Here is a tiny trained network, its code and every weight. The questions are about switching its units off for an input and a class, where a switched-off unit gives its printed mean instead of its output.

import numpy as np


def w(rows, s, z=0):
    codes = np.array(rows[::2]) - 128.0
    scale = np.full(codes.shape[1], s)
    scale[-1] = z or s
    return codes * scale


def f(y):
    return np.maximum(y, 0)


def log_softmax(a):
    a = a - a.max(-1, keepdims=True)
    return a - np.log(np.exp(a).sum(-1, keepdims=True))


def net(x, mask):
    res = np.array(x, float).reshape(1, 8) / 4 @ E
    y = f(res @ A[0][:, :-1].T + A[0][:, -1])
    res = res + np.where(mask, y, B[0][:, -1]) @ B[0][:, :-1]
    return log_softmax(res[-1] @ U[:, :-1].T + U[:, -1])


A, B = {}, {}
E = w([
[139,120,128,155,101,151],'x0',
[128,131,131,127,129,127],'x1',
[72,26,111,254,202,64],'x2',
[133,148,136,130,136,117],'x3',
[247,170,9,110,202,183],'x4',
[113,126,117,102,145,119],'x5',
[121,129,125,122,129,125],'x6',
[207,41,129,180,16,23],'x7',
],0.0092)
A[0] = w([
[42,183,131,130,57,120,155],'neuron 0',
[106,135,56,194,255,133,176],'neuron 1',
[133,141,251,51,75,112,207],'neuron 2',
[92,100,213,97,170,190,131],'neuron 3',
[111,83,120,152,172,52,119],'neuron 4',
[86,56,137,209,173,140,116],'neuron 5',
[181,89,90,110,126,127,71],'neuron 6',
[183,112,71,148,172,116,1],'neuron 7',
[24,117,212,110,157,147,206],'neuron 8',
[252,72,51,126,175,62,165],'neuron 9',
[163,52,129,121,141,75,45],'neuron 10',
[135,42,98,188,155,88,129],'neuron 11',
],0.011,0.0051)
B[0] = w([
[164,65,159,122,185,165,186],'neuron 0',
[254,48,61,193,160,165,249],'neuron 1',
[232,44,107,109,125,136,222],'neuron 2',
[148,206,185,65,197,131,194],'neuron 3',
[117,173,131,204,155,69,201],'neuron 4',
[162,120,153,195,206,52,221],'neuron 5',
[146,174,219,99,208,137,165],'neuron 6',
[225,154,149,169,184,156,171],'neuron 7',
[159,141,206,154,137,99,236],'neuron 8',
[154,151,234,57,138,139,246],'neuron 9',
[147,169,160,186,100,29,175],'neuron 10',
[101,106,151,205,185,65,223],'neuron 11',
],0.0091,0.013)
U = w([
[137,150,171,46,119,150,109],'0',
[184,52,54,159,118,115,231],'1',
[130,136,130,164,179,107,54],'2',
[63,129,109,177,113,41,2],'3',
[148,197,1,50,140,200,115],'4',
],0.011,0.0052)

Each question gives the input, the list of numbers given to net, and the class t.
The units are the neurons (one row each of A and B). Each row of codes is followed by its name. A weight is (code - 128) times the scale printed after its matrix; where a second scale follows, it is the last column's (A, B and U).
mask holds one flag per neuron, in row order. A switched-off neuron (its flag False) gives its mean, the last column of its row in B, instead of its output. The means were averaged over made-up inputs and are rounded, as every weight is.
A unit's drop is (log p(t) with every unit on - log p(t) with that unit switched off) / (log p(t) with every unit on - log p(t) with every unit switched off).
The circuit of an input: a set's keep is (log p(t) with only the set's units on - log p(t) with every unit switched off) / (log p(t) with every unit on - log p(t) with every unit switched off). Starting from all 12 units, units are removed one at a time, each time the one whose removal leaves the highest keep (on an exact tie, the one counted first), for as long as the keep stays at least 0.8.
units of the circuit, in order: the units of the circuit, biggest drop first
unit that matters most: the unit with the biggest drop
k most important neurons: the k neurons with the biggest drops, biggest first
drop when u is switched off: that unit's drop, to one decimal
input [6,-5,-7,4,-8,7,4,3], class 1: unit that matters most	neuron 2
input [-6,3,-4,0,-7,-7,1,1], class 1: 3 most important neurons	neuron 2; neuron 9; neuron 6
input [3,5,-1,-8,1,6,7,6], class 0: units of the circuit, in order	neuron 1; neuron 9
input [-6,-3,2,-8,8,4,-7,7], class 2: units of the circuit, in order	neuron 11; neuron 9
input [-8,-5,6,-5,1,-5,0,-4], class 1: 3 most important neurons	neuron 1; neuron 9; neuron 6
input [-3,-6,2,5,5,7,-4,4], class 2: 2 most important neurons	neuron 9; neuron 2
input [0,4,-4,0,-4,4,-3,2], class 1: 2 most important neurons	neuron 2; neuron 9
input [2,-3,3,1,-8,2,3,3], class 3: 2 most important neurons	neuron 1; neuron 9
input [5,2,0,4,-6,-7,2,-4], class 0: units of the circuit, in order	neuron 1; neuron 11
input [7,2,1,0,3,-1,7,-6], class 1: 2 most important neurons	neuron 1; neuron 9
input [6,8,-3,0,2,-3,-1,7], class 0: 2 most important neurons	neuron 1; neuron 9
input [7,-8,-4,6,-5,-4,0,3], class 1: 2 most important neurons	neuron 2; neuron 9
input [7,0,-5,-3,5,-4,4,2], class 0: 3 most important neurons	neuron 1; neuron 9; neuron 6
input [-6,7,7,0,3,6,-7,-5], class 1: units of the circuit, in order	neuron 1
input [4,-2,1,-3,8,-3,8,6], class 2: 2 most important neurons	neuron 11; neuron 7
input [6,5,4,-7,6,-3,2,5], class 2: drop when neuron 9 is switched off	0.1
input [-2,4,7,4,4,6,-8,-4], class 1: drop when neuron 1 is switched off	2.2
input [2,5,7,-6,4,2,3,3], class 2: drop when neuron 9 is switched off	0.2
input [-2,-1,-3,4,-2,5,6,0], class 0: drop when neuron 11 is switched off	0.3
input [-1,7,-5,6,7,6,4,6], class 0: most important neuron	neuron 9
